Below are the code and all the weights of a small trained network. Each question names an input and a class and asks about switching units off, where a switched-off unit gives its printed mean instead of its output.

import numpy as np


def w(rows, s, z=0):
    codes = np.array(rows[::2]) - 128.0
    scale = np.full(codes.shape[1], s)
    scale[-1] = z or s
    return codes * scale


def norm(h):
    return h / np.sqrt((h * h).mean(-1, keepdims=True) + 1e-5)


def f(y):
    return np.maximum(y, 0)


def log_softmax(a):
    a = a - a.max(-1, keepdims=True)
    return a - np.log(np.exp(a).sum(-1, keepdims=True))


def net(x, mask):
    res = np.array(x, float).reshape(1, 8) / 4 @ E
    u = 0
    for l in range(3):
        y = f(norm(res) @ A[l][:, :-1].T + A[l][:, -1])
        res = res + np.where(mask[u : u + 12], y, B[l][:, -1]) @ B[l][:, :-1]
        u += 12
    return log_softmax(norm(res)[-1] @ U[:, :-1].T + U[:, -1])


A, B = {}, {}
E = w([
[72,160,221,135,187,25,103],'x0',
[128,129,128,125,129,126,127],'x1',
[174,114,161,137,213,167,93],'x2',
[246,138,112,176,103,53,96],'x3',
[109,123,132,93,85,145,3],'x4',
[126,123,131,132,128,131,125],'x5',
[99,114,24,158,187,92,94],'x6',
[148,61,124,59,146,93,140],'x7',
],0.0035)
A[0] = w([
[86,117,38,147,169,71,103,36],'L0N0',
[128,186,140,192,149,181,107,80],'L0N1',
[61,139,171,148,166,52,109,75],'L0N2',
[126,137,147,169,166,112,211,26],'L0N3',
[106,84,106,70,83,62,161,118],'L0N4',
[195,154,206,88,101,132,153,131],'L0N5',
[2,131,128,78,186,202,152,2],'L0N6',
[143,138,222,99,47,150,162,3],'L0N7',
[74,188,105,178,44,108,150,90],'L0N8',
[156,165,163,169,216,200,97,65],'L0N9',
[159,97,125,169,157,125,242,76],'L0N10',
[78,207,123,197,78,143,128,94],'L0N11',
],0.0073,0.0031)
B[0] = w([
[30,123,106,182,181,182,164,200],'L0N0',
[145,123,82,55,153,84,131,179],'L0N1',
[194,174,141,103,130,235,153,223],'L0N2',
[68,149,112,58,69,111,72,187],'L0N3',
[198,73,176,115,190,156,96,219],'L0N4',
[57,115,43,166,173,104,145,226],'L0N5',
[182,105,152,217,3,45,176,252],'L0N6',
[35,116,52,217,232,143,121,211],'L0N7',
[172,32,167,82,186,135,120,221],'L0N8',
[119,6,148,88,138,102,152,192],'L0N9',
[79,144,81,68,77,103,38,238],'L0N10',
[153,82,93,60,173,73,141,211],'L0N11',
],0.0061,0.0038)
A[1] = w([
[140,117,126,117,93,71,142,128],'L1N0',
[91,120,184,136,69,172,3,81],'L1N1',
[173,77,73,183,140,72,99,201],'L1N2',
[199,153,101,191,146,77,122,17],'L1N3',
[82,208,212,117,171,87,159,93],'L1N4',
[105,202,230,137,172,65,125,5],'L1N5',
[67,143,83,235,153,135,93,41],'L1N6',
[140,113,123,147,116,149,17,118],'L1N7',
[144,137,147,162,177,47,105,111],'L1N8',
[84,163,108,50,103,106,71,79],'L1N9',
[132,111,33,123,56,105,158,153],'L1N10',
[202,166,82,195,134,36,89,13],'L1N11',
],0.0053,0.0015)
B[1] = w([
[135,150,140,113,120,99,134,167],'L1N0',
[94,177,59,94,82,55,131,160],'L1N1',
[90,143,205,108,144,129,168,253],'L1N2',
[99,120,157,147,88,113,167,147],'L1N3',
[198,172,66,169,114,182,65,162],'L1N4',
[186,150,87,160,113,192,88,153],'L1N5',
[90,177,163,119,142,160,180,181],'L1N6',
[74,190,120,91,100,99,148,170],'L1N7',
[170,93,106,123,89,174,130,165],'L1N8',
[100,157,128,40,91,103,108,166],'L1N9',
[149,211,208,126,156,160,105,249],'L1N10',
[93,147,197,197,52,99,253,162],'L1N11',
],0.0055,0.0043)
A[2] = w([
[97,144,46,165,136,131,90,85],'L2N0',
[131,121,113,157,134,103,88,10],'L2N1',
[174,101,4,148,55,226,167,29],'L2N2',
[143,134,162,215,60,105,132,69],'L2N3',
[127,187,112,101,129,140,166,63],'L2N4',
[160,96,99,171,34,189,123,192],'L2N5',
[87,135,30,231,196,141,134,9],'L2N6',
[170,205,169,84,132,243,127,41],'L2N7',
[252,160,26,127,107,237,104,13],'L2N8',
[165,15,188,45,201,133,147,87],'L2N9',
[105,120,103,139,108,110,49,154],'L2N10',
[101,98,128,214,54,106,152,31],'L2N11',
],0.0041,0.0014)
B[2] = w([
[87,195,175,126,131,126,184,152],'L2N0',
[107,159,104,110,105,148,136,128],'L2N1',
[207,240,170,230,161,131,50,164],'L2N2',
[140,106,158,76,81,157,238,161],'L2N3',
[120,134,104,90,134,123,33,157],'L2N4',
[185,201,222,136,158,84,159,173],'L2N5',
[26,136,199,145,216,200,163,184],'L2N6',
[179,177,114,68,181,211,124,180],'L2N7',
[190,220,223,148,218,208,37,166],'L2N8',
[208,3,104,83,146,81,36,251],'L2N9',
[107,126,95,117,76,132,173,152],'L2N10',
[147,173,222,132,131,86,209,165],'L2N11',
],0.0036,0.0033)
U = w([
[121,135,160,98,145,139,138,253],'0',
[147,152,192,210,37,81,214,118],'1',
[14,135,89,216,211,178,143,93],'2',
[245,218,129,139,153,223,68,84],'3',
[154,1,124,115,136,97,82,90],'4',
[118,131,135,91,132,125,128,175],'5',
[54,191,45,56,53,58,81,69],'6',
[170,82,100,96,171,71,126,98],'7',
],0.0077,0.0068)

Each question gives the input, the list of numbers given to net, and the class t.
The units are the neurons (one row each of A and B). Each row of codes is followed by its name. A weight is (code - 128) times the scale printed after its matrix; where a second scale follows, it is the last column's (A, B and U).
mask holds one flag per neuron, layer by layer. A switched-off neuron (its flag False) gives its mean, the last column of its row in B, instead of its output. The means were averaged over made-up inputs and are rounded, as every weight is.
A unit's drop is (log p(t) with every unit on - log p(t) with that unit switched off) / (log p(t) with every unit on - log p(t) with every unit switched off).
The circuit of an input: a set's keep is (log p(t) with only the set's units on - log p(t) with every unit switched off) / (log p(t) with every unit on - log p(t) with every unit switched off). Starting from the 12 units with the biggest drops (on a tie, the unit counted first), units are removed one at a time, each time the one whose removal leaves the highest keep (on an exact tie, the one counted first), for as long as the keep stays at least 0.8.
circuit, biggest first: the units of the circuit, biggest drop first
unit that matters most: the unit with the biggest drop
k most important neurons: the k neurons with the biggest drops, biggest first
top k neurons in layer l: the k neurons of layer l with the biggest drops, biggest first
input [-7,7,-5,4,-3,6,8,8], class 2: unit that matters most	L0N0
input [6,6,4,7,1,-2,8,-5], class 2: 2 most important neurons	(L0N0 L0N6)
input [5,2,5,3,1,-2,4,3], class 3: top 2 neurons in layer 2	(L2N8 L2N7)
input [-6,3,8,-7,-6,-7,-7,4], class 4: circuit, biggest first	(L0N9 L0N2 L2N9)
input [-6,-5,2,7,-5,2,-8,-4], class 2: circuit, biggest first	(L0N5 L0N7)
input [-2,-3,3,6,7,-6,-1,7], class 6: circuit, biggest first	(L1N7 L0N8 L1N1)
input [6,4,-4,7,3,-2,5,-3], class 1: 2 most important neurons	(L1N11 L0N7)
input [8,-2,1,2,-1,-4,-5,-4], class 3: circuit, biggest first	(L1N4 L1N5)
input [1,3,3,1,-6,-1,3,-8], class 7: 3 most important neurons	(L0N9 L0N11 L0N1)
input [-5,-2,1,-1,6,0,-4,5], class 6: top 3 neurons in layer 1	(L1N7 L1N1 L1N4)
input [-5,1,0,4,3,6,2,-5], class 0: 2 most important neurons	(L0N6 L0N2)
input [1,4,-7,-4,6,-1,5,-7], class 4: top 3 neurons in layer 0	(L0N8 L0N11 L0N10)
input [1,7,3,3,6,-4,-8,8], class 2: 3 most important neurons	(L0N7 L0N5 L0N8)
input [-4,-5,2,8,-1,1,5,-3], class 1: circuit, biggest first	(L1N11)
input [-6,-2,-7,2,2,-4,-8,4], class 2: circuit, biggest first	(L0N7 L0N5)
input [2,-5,0,8,4,-1,8,-8], class 1: top 3 neurons in layer 0	(L0N7 L0N5 L0N10)
input [6,0,1,7,-2,5,8,0], class 2: 2 most important neurons	(L0N0 L0N6)
input [1,-8,-6,6,-4,0,-6,-8], class 5: circuit, biggest first	(L0N6 L0N11)
input [-3,3,-8,5,-6,-6,-6,2], class 4: circuit, biggest first	(L0N8 L0N4 L2N9)
input [-7,6,-5,-5,6,-6,-3,4], class 3: unit that matters most	L0N10
input [-8,-1,1,-1,-7,-5,6,4], class 3: circuit, biggest first	(L2N2 L2N8)
input [4,7,2,-1,-8,6,2,2], class 6: circuit, biggest first	(L0N10 L0N3)
input [8,0,7,-6,5,2,-6,1], class 3: 4 most important neurons	(L0N2 L1N4 L1N5 L0N8)
input [-8,1,-6,-6,-5,-6,0,-7], class 3: top 2 neurons in layer 1	(L1N10 L1N2)
input [6,4,6,-1,8,-2,5,-5], class 6: top 2 neurons in layer 0	(L0N8 L0N7)
input [5,3,3,3,-6,6,8,7], class 2: 2 most important neurons	(L0N0 L0N8)
input [-5,-4,-4,-8,5,7,4,8], class 1: unit that matters most	L0N6
